[128 = 0]

[140 124 139 129 120 151 117 120 121 148 174 131 109 144 118 122 162 107 130 139 115 124 142 129 180 120 91 124 142 149 135 109 116 123]
(63):bamo
[150 120 142 124 101 159 125 139 136 137 194 129 110 143 113 120 149 126 119 142 147 121 231 115 187 124 75 111 159 146 153 82 84 131]
(63):dalez
[144 120 141 149 90 149 143 118 129 145 155 110 109 161 142 125 166 101 154 129 124 116 118 125 222 137 68 127 130 138 133 111 114 132]
(63):dalez
[160 131 136 122 111 138 114 135 114 97 146 120 130 132 128 124 139 99 121 131 142 186 123 138 173 122 114 127 115 184 119 122 113 130]
(61):betum
[118 124 138 114 139 169 134 123 136 149 156 120 112 130 125 123 140 115 136 140 108 145 102 113 211 113 92 125 135 145 128 119 137 125]
(63):bamo
[162 124 185 122 113 144 97 132 107 132 110 115 127 130 131 136 120 86 118 138 167 190 115 69 159 122 117 129 136 116 96 117 128 127]
(61):maru
[164 130 135 112 138 148 117 159 126 93 152 117 129 109 131 133 107 86 113 148 153 213 129 128 161 109 144 112 114 172 116 128 121 131]
(61):maru
[130 124 156 115 133 134 132 141 128 112 141 125 130 129 119 123 121 123 110 124 114 161 121 150 141 138 78 119 131 167 130 142 132 135]
(61):betum
[141 123 147 131 151 167 138 123 133 135 160 120 110 149 121 116 158 103 131 154 130 119 89 125 220 91 90 126 128 160 130 116 121 137]
(63):dalez
[140 124 144 107 138 138 99 137 127 131 132 131 176 128 124 120 116 108 114 141 107 166 130 127 154 134 119 124 88 156 95 120 122 140]
(61):maru
[156 127 141 103 123 145 122 148 137 100 125 136 136 132 141 131 140 109 116 112 131 175 117 115 159 133 114 116 128 164 128 120 100 134]
(61):betum
[155 118 142 145 108 142 110 119 126 137 163 115 119 145 126 123 152 97 149 135 163 139 95 128 208 117 82 77 141 150 120 104 117 153]
(63):bamo
[151 131 130 142 115 152 140 127 129 130 147 112 107 137 139 113 158 79 133 93 103 129 105 116 231 138 80 125 152 155 130 128 122 122]
(63):dalez
[142 131 135 139 112 159 170 135 130 129 163 105 116 155 133 124 138 104 137 137 131 119 112 115 197 121 103 144 139 149 150 118 123 130]
(63):dalez
[136 118 145 143 100 166 137 134 124 148 162 125 110 143 125 129 148 127 140 135 143 122 121 107 216 140 84 129 147 131 133 119 111 125]
(63):dalez
[148 112 152 144 109 157 100 131 135 131 165 113 111 123 118 123 155 133 140 124 121 143 110 116 197 119 96 122 155 154 140 110 95 126]
(63):dalez
[153 140 125 91 138 152 118 151 129 132 131 117 134 122 131 137 116 105 118 120 111 167 135 125 139 118 131 118 134 171 120 104 93 121]
(61):maru
[144 114 135 110 128 147 114 139 116 106 130 131 123 131 124 124 123 116 115 128 144 199 112 122 165 123 127 126 140 163 121 133 112 133]
(61):betum
[131 111 134 137 120 141 121 126 97 124 132 125 113 218 127 129 138 111 141 145 150 171 114 114 230 134 43 135 138 143 137 126 128 115]
(63):bamo
[144 120 126 139 111 166 122 148 128 136 157 110 100 140 131 124 151 117 138 126 121 142 123 122 198 115 79 120 158 159 132 116 115 128]
(63):dalez
[163 121 127 107 130 157 119 150 124 105 140 140 125 116 116 123 132 92 117 139 155 204 112 136 177 119 137 127 97 176 127 128 124 124]
(61):betum
[139 126 144 130 101 135 127 113 111 124 131 114 96 130 119 131 145 110 121 127 133 172 101 122 231 123 82 116 145 151 136 119 133 142]
(63):bamo
[159 112 146 132 114 161 132 138 126 132 175 111 117 151 122 117 151 102 140 138 136 120 115 125 193 124 90 136 147 145 145 111 105 125]
(63):dalez
[148 111 132 145 127 151 150 143 146 115 171 110 95 142 127 146 199 104 127 139 135 122 114 123 231 144 92 134 156 169 139 122 113 123]
(63):bamo
[180 129 134 111 121 139 114 149 129 109 133 117 117 118 127 122 147 119 108 131 108 178 122 124 168 119 105 124 122 164 133 129 107 125]
(61):betum
[144 125 142 100 118 140 119 155 123 98 142 118 131 134 116 124 123 107 116 132 143 174 134 126 156 133 124 111 135 179 133 126 114 135]
(61):betum
[139 136 136 115 148 139 123 146 124 104 150 109 131 126 120 119 156 105 78 135 131 162 119 131 146 118 137 136 124 164 131 125 113 140]
(61):betum
